Here is a tiny trained network, its code and every weight. The questions are about switching its units off for an input and a target symbol, where a switched-off unit gives its printed mean instead of its output.

import numpy as np


def w(rows, s, z=0):
    codes = np.array(rows[::2]) - 128.0
    scale = np.full(codes.shape[1], s)
    scale[-1] = z or s
    return codes * scale


def norm(h):
    return h / np.sqrt((h * h).mean(-1, keepdims=True) + 1e-5)


def softmax(a):
    e = np.exp(a - a.max(-1, keepdims=True))
    return e / e.sum(-1, keepdims=True)


def log_softmax(a):
    a = a - a.max(-1, keepdims=True)
    return a - np.log(np.exp(a).sum(-1, keepdims=True))


def net(x, mask):
    ids = ['αβγδεζηθλμξστφψω'.index(c) for c in x.split()]
    T = len(ids)
    res = E[ids] + P[:T]
    u = 0
    for l in range(3):
        r = norm(res)
        for j in range(2):
            rows = slice(2 * j, 2 * j + 2)
            q, k, v = (r @ M[l][rows].T for M in (Q, K, V))
            z = softmax(np.where(np.tri(T) > 0, q @ k.T / 2**0.5, -1e9)) @ v
            o = O[l][rows]
            res = res + np.where(mask[u + j], z, o[:, -1]) @ o[:, :-1]
        u += 2
    return log_softmax(norm(res)[-1] @ U[:, :-1].T + U[:, -1])


Q, K, V, O = {}, {}, {}, {}
E = w([
[156,206,13,146,170,44,171,115,78,184],'α',
[63,100,172,147,119,109,56,131,107,82],'β',
[71,107,155,179,153,83,87,72,57,106],'γ',
[95,120,204,182,173,82,79,91,133,152],'δ',
[125,152,221,196,182,103,112,118,155,143],'ε',
[72,69,194,150,173,103,108,131,118,58],'ζ',
[94,103,228,181,153,112,114,154,179,100],'η',
[122,159,184,154,185,117,45,109,81,101],'θ',
[59,78,208,175,143,86,93,128,169,113],'λ',
[34,53,155,185,104,69,145,100,121,116],'μ',
[103,58,56,191,183,139,98,211,212,139],'ξ',
[57,208,115,135,156,149,126,196,185,199],'σ',
[58,114,160,203,74,87,187,127,79,103],'τ',
[135,179,188,154,128,253,95,98,142,145],'φ',
[169,120,67,207,4,191,98,76,159,144],'ψ',
[185,106,165,172,211,141,154,61,187,205],'ω',
],0.019)
P = w([
[99,34,134,195,152,146,42,185,31,251],'0',
[108,64,165,189,167,137,55,170,57,189],'1',
[96,98,172,187,147,129,66,156,71,169],'2',
[90,117,179,183,140,125,74,147,90,157],'3',
[89,135,180,178,135,119,82,137,104,146],'4',
[84,146,180,170,135,116,85,128,119,132],'5',
[87,158,178,163,137,112,95,118,132,119],'6',
[86,166,178,156,138,112,98,106,143,104],'7',
[88,175,174,150,137,109,101,95,154,94],'8',
[88,182,168,141,135,105,109,85,164,81],'9',
[89,185,161,131,133,103,117,74,174,66],'10',
[89,191,154,120,130,102,129,64,182,47],'11',
[92,198,140,115,125,95,140,51,187,44],'12',
],0.014)
Q[0] = w([
[127,48,91,31,172,126,132,176,141,160],'L0H0',
[170,109,149,53,147,145,187,201,152,173],'L0H0',
[95,208,164,222,121,157,171,93,102,100],'L0H1',
[28,122,184,212,73,12,113,80,82,47],'L0H1',
],0.011)
K[0] = w([
[186,73,174,188,98,143,159,255,32,240],'L0H0',
[163,35,167,29,94,111,54,178,31,225],'L0H0',
[64,103,122,34,42,55,136,16,178,61],'L0H1',
[115,235,112,14,142,123,166,22,252,54],'L0H1',
],0.0067)
V[0] = w([
[170,157,87,135,145,76,119,203,254,90],'L0H0',
[57,111,16,173,178,145,79,103,139,131],'L0H0',
[185,164,113,171,130,48,120,158,96,73],'L0H1',
[130,37,193,195,46,140,69,107,162,190],'L0H1',
],0.0072)
O[0] = w([
[185,130,84,90,127,55,101,117,13,97,39],'L0H0',
[157,152,172,128,162,107,250,234,254,114,176],'L0H0',
[137,44,14,125,121,45,89,131,209,10,164],'L0H1',
[110,128,32,138,196,145,142,62,105,45,254],'L0H1',
],0.0087,0.0076)
Q[1] = w([
[131,142,92,129,159,51,145,214,96,124],'L1H0',
[130,116,114,177,97,87,104,97,126,123],'L1H0',
[84,25,121,91,131,97,99,134,69,167],'L1H1',
[154,50,49,16,136,159,127,254,120,166],'L1H1',
],0.0098)
K[1] = w([
[147,62,150,122,59,145,57,161,189,161],'L1H0',
[160,193,143,144,78,102,122,144,145,55],'L1H0',
[156,121,158,254,157,108,41,201,17,129],'L1H1',
[134,48,80,233,174,182,117,229,73,181],'L1H1',
],0.0077)
V[1] = w([
[245,223,246,187,95,105,228,114,148,2],'L1H0',
[139,139,115,172,82,150,128,150,47,211],'L1H0',
[202,89,125,47,126,171,91,121,199,137],'L1H1',
[48,56,158,47,103,119,198,139,217,121],'L1H1',
],0.0062)
O[1] = w([
[2,89,122,43,150,134,31,106,120,222,129],'L1H0',
[204,86,136,129,181,130,155,136,145,88,86],'L1H0',
[94,132,42,115,86,210,184,80,102,137,2],'L1H1',
[185,227,112,99,142,169,69,125,63,134,131],'L1H1',
],0.0088,0.0073)
Q[2] = w([
[83,130,112,145,164,54,124,131,123,169],'L2H0',
[107,151,202,182,95,152,109,11,108,150],'L2H0',
[204,121,71,123,134,78,140,192,180,185],'L2H1',
[198,155,79,146,117,200,147,102,187,136],'L2H1',
],0.013)
K[2] = w([
[150,151,143,32,38,98,78,150,215,81],'L2H0',
[100,164,165,55,146,114,200,2,115,104],'L2H0',
[152,108,88,168,181,125,133,242,32,134],'L2H1',
[135,24,111,199,148,222,132,198,134,157],'L2H1',
],0.0091)
V[2] = w([
[47,92,188,101,189,112,255,152,182,89],'L2H0',
[97,116,152,171,14,96,232,105,41,146],'L2H0',
[177,187,42,197,183,140,224,115,175,163],'L2H1',
[96,99,195,118,194,64,131,81,183,185],'L2H1',
],0.0086)
O[2] = w([
[178,160,78,5,126,127,124,64,134,232,254],'L2H0',
[191,130,156,147,227,171,19,174,156,85,71],'L2H0',
[70,156,127,63,57,99,79,119,116,84,144],'L2H1',
[174,118,95,129,89,197,110,223,99,64,239],'L2H1',
],0.012,0.0098)
U = w([
[102,87,195,102,79,110,89,170,177,132,119],'α',
[133,166,135,171,154,103,193,104,156,110,149],'β',
[109,213,143,103,122,165,168,198,202,125,1],'γ',
[180,151,56,157,73,179,145,136,149,15,150],'δ',
[109,46,83,137,109,119,88,166,74,132,165],'ε',
[175,126,117,140,147,101,152,74,114,251,163],'ζ',
[137,61,101,164,155,74,125,91,53,145,190],'η',
[90,65,123,147,105,111,189,182,224,145,135],'θ',
[137,171,59,149,180,135,166,106,47,83,72],'λ',
[157,191,118,82,144,132,82,104,124,124,94],'μ',
[217,166,113,142,123,56,190,121,172,58,159],'ξ',
[178,155,208,123,89,124,147,134,107,149,206],'σ',
[131,98,135,129,188,115,61,141,192,168,157],'τ',
[87,152,217,133,105,169,147,110,140,146,140],'φ',
[63,124,142,123,177,75,129,120,144,56,32],'ψ',
[93,137,120,110,86,146,114,149,49,126,155],'ω',
],0.019,0.008)

Each question gives the input, a string of symbols that net reads in full, and the target symbol t.
The units are the heads (2 rows each of Q, K, V and O). Each row of codes is followed by its name. A weight is (code - 128) times the scale printed after its matrix; where a second scale follows, it is the last column's (O and U).
mask holds one flag per head, layer by layer. A switched-off head (its flag False) gives its mean, the last column of its rows in O, instead of its output. The means were averaged over made-up inputs and are rounded, as every weight is.
A unit's drop is (log p(t) with every unit on - log p(t) with that unit switched off) / (log p(t) with every unit on - log p(t) with every unit switched off).
The circuit of an input: a set's keep is (log p(t) with only the set's units on - log p(t) with every unit switched off) / (log p(t) with every unit on - log p(t) with every unit switched off). Starting from all 6 units, units are removed one at a time, each time the one whose removal leaves the highest keep (on an exact tie, the one counted first), for as long as the keep stays at least 0.8.
units of the circuit, in order: the units of the circuit, biggest drop first
most important unit: the unit with the biggest drop
heads that matter: for each layer, one digit per head in row order, 1 if its drop is at least 0.15 and else 0, layers parted by /
input θ ω ω η, target ω: units of the circuit, in order	[L2H1; L0H1; L2H0]
input τ τ τ τ λ φ τ, target φ: heads that matter	11 / 00 / 00
input α τ α τ ψ θ θ τ φ λ γ α δ, target α: heads that matter	01 / 10 / 10
input θ θ μ τ ξ τ θ θ ψ τ γ β θ, target β: most important unit	L2H0
input θ τ τ λ, target τ: units of the circuit, in order	[L2H0; L1H0]
input ε β λ θ ω λ τ, target λ: units of the circuit, in order	[L0H1; L2H0; L0H0]
input τ θ θ τ μ α τ φ ε β τ γ τ, target γ: units of the circuit, in order	[L1H0; L2H1; L1H1; L0H1]
input τ θ θ ω ψ θ γ θ, target γ: heads that matter	10 / 00 / 11
input ψ τ ε γ τ ξ λ τ α ω α α τ, target α: heads that matter	01 / 00 / 00
input ξ ω σ ψ σ θ τ τ τ τ γ, target τ: units of the circuit, in order	[L2H1; L1H0; L0H1]
input τ δ φ δ η ψ θ τ ε, target τ: units of the circuit, in order	[L0H0; L1H0; L2H1; L1H1]
input ψ θ β γ ε τ τ φ ψ λ μ τ, target μ: heads that matter	01 / 10 / 10
input σ ω μ τ θ τ β ψ θ λ ε, target λ: units of the circuit, in order	[L0H0; L2H1; L1H0; L2H0]
input τ τ α α, target ξ: units of the circuit, in order	[L1H0]
input τ ζ τ, target ζ: heads that matter	10 / 00 / 11
input τ τ ψ τ α ω λ τ θ τ φ β τ, target β: heads that matter	11 / 11 / 11
input β ξ ω θ α τ τ ω θ φ θ, target φ: units of the circuit, in order	[L2H0; L0H1]
input τ τ λ δ, target λ: heads that matter	01 / 10 / 11
input ω λ α μ, target α: units of the circuit, in order	[L2H1; L0H1]
input θ μ θ τ, target θ: units of the circuit, in order	[L0H0]
input ψ ζ τ τ μ θ λ θ τ, target θ: heads that matter	11 / 10 / 01
